Here is a tiny trained network, its code and every weight. The questions are about switching its units off for an input and a class, where a switched-off unit gives its printed mean instead of its output.

import numpy as np


def w(rows, s, z=0):
    codes = np.array(rows[::2]) - 128.0
    scale = np.full(codes.shape[1], s)
    scale[-1] = z or s
    return codes * scale


def f(y):
    return y / 2 * (1 + np.tanh(0.7978845608 * (y + 0.044715 * y**3)))


def log_softmax(a):
    a = a - a.max(-1, keepdims=True)
    return a - np.log(np.exp(a).sum(-1, keepdims=True))


def net(x, mask):
    res = np.array(x, float).reshape(1, 6) / 4 @ E
    y = f(res @ A[0][:, :-1].T + A[0][:, -1])
    res = res + np.where(mask, y, B[0][:, -1]) @ B[0][:, :-1]
    return log_softmax(res[-1] @ U[:, :-1].T + U[:, -1])


A, B = {}, {}
E = w([
[108,115,140,149,105,124,118,116,132,113],'x0',
[176,107,179,44,61,181,180,169,247,99],'x1',
[82,136,174,146,106,114,99,101,154,121],'x2',
[221,89,197,194,193,190,171,86,170,129],'x3',
[141,149,129,113,143,134,133,133,123,143],'x4',
[181,86,126,102,56,73,195,71,129,246],'x5',
],0.013)
A[0] = w([
[132,169,72,139,95,35,101,94,69,175,164],'n1',
[74,183,113,119,157,254,138,170,143,21,139],'n2',
[93,180,58,75,42,122,92,168,122,133,254],'n3',
[210,82,201,211,210,205,148,47,140,124,182],'n4',
[103,161,118,186,221,112,81,122,56,86,156],'n5',
[161,82,126,199,180,116,97,63,75,188,119],'n6',
[104,155,114,214,211,126,64,186,90,92,154],'n7',
[104,135,129,184,159,82,162,84,45,178,127],'n8',
],0.0091,0.0082)
B[0] = w([
[81,133,117,157,89,92,117,182,71,134,195],'n1',
[95,123,121,169,160,181,98,163,161,82,223],'n2',
[165,99,175,99,121,95,64,163,36,92,224],'n3',
[112,120,102,164,142,158,155,118,245,203,253],'n4',
[151,85,157,114,70,58,212,102,79,154,213],'n5',
[98,189,95,59,129,120,110,75,175,125,187],'n6',
[178,93,198,100,172,108,165,80,99,134,212],'n7',
[71,139,42,152,88,174,71,133,167,155,185],'n8',
],0.012,0.02)
U = w([
[180,77,197,75,101,73,156,131,96,131,240],'0',
[172,115,160,140,122,119,253,67,158,150,170],'1',
[107,168,61,178,106,101,73,175,106,125,111],'2',
[119,185,48,148,132,145,91,77,171,153,4],'3',
[133,144,130,115,153,167,59,182,121,29,95],'4',
[128,131,118,205,171,204,116,188,173,122,39],'5',
],0.011,0.0025)

Each question gives the input, the list of numbers given to net, and the class t.
The units are the neurons (one row each of A and B). Each row of codes is followed by its name. A weight is (code - 128) times the scale printed after its matrix; where a second scale follows, it is the last column's (A, B and U).
mask holds one flag per neuron, in row order. A switched-off neuron (its flag False) gives its mean, the last column of its row in B, instead of its output. The means were averaged over made-up inputs and are rounded, as every weight is.
A unit's drop is (log p(t) with every unit on - log p(t) with that unit switched off) / (log p(t) with every unit on - log p(t) with every unit switched off).
The circuit of an input: a set's keep is (log p(t) with only the set's units on - log p(t) with every unit switched off) / (log p(t) with every unit on - log p(t) with every unit switched off). Starting from all 8 units, units are removed one at a time, each time the one whose removal leaves the highest keep (on an exact tie, the one counted first), for as long as the keep stays at least 0.8.
circuit, biggest first: the units of the circuit, biggest drop first
unit that matters most: the unit with the biggest drop
top k neurons: the k neurons with the biggest drops, biggest first
drop when u is switched off: that unit's drop, to one decimal
input [8,-6,-1,-1,-6,7], class 2: top 2 neurons : [n1 n4]
input [-3,0,-3,1,-2,-3], class 1: circuit, biggest first : [n3 n8]
input [8,-6,4,2,0,7], class 3: circuit, biggest first : [n6]
input [-2,3,-1,-7,-2,0], class 4: circuit, biggest first : [n5 n3]
input [-6,3,5,-8,-5,-1], class 4: circuit, biggest first : [n5 n3]
input [4,4,-8,-1,-2,0], class 4: circuit, biggest first : [n5 n4]
input [-7,6,-6,5,8,0], class 5: top 2 neurons : [n5 n7]
input [-4,-1,5,-4,-8,-7], class 0: top 2 neurons : [n5 n7]
input [1,-6,4,4,3,-2], class 1: top 2 neurons : [n5 n7]
input [-2,-5,-4,-5,-7,0], class 0: top 3 neurons : [n5 n7 n2]
input [7,-8,2,1,8,6], class 3: top 2 neurons : [n6 n3]
input [-2,0,3,-4,2,5], class 2: top 2 neurons : [n7 n5]
input [3,0,-3,-7,-2,8], class 2: top 2 neurons : [n1 n7]
input [0,4,6,5,-4,0], class 5: circuit, biggest first : [n5]
input [-1,5,-8,0,7,3], class 0: top 2 neurons : [n4 n2]
input [-5,7,-6,0,4,-4], class 4: top 2 neurons : [n4 n8]
input [6,1,-4,-6,-2,-3], class 4: top 2 neurons : [n5 n2]
input [-2,4,5,-4,4,-2], class 4: drop when n5 is switched off : 0.1
input [1,3,1,8,0,-1], class 5: drop when n5 is switched off : 0.7
input [4,6,8,1,-2,-2], class 5: unit that matters most : n3
input [8,-7,7,-6,6,-2], class 0: drop when n5 is switched off : 0.3
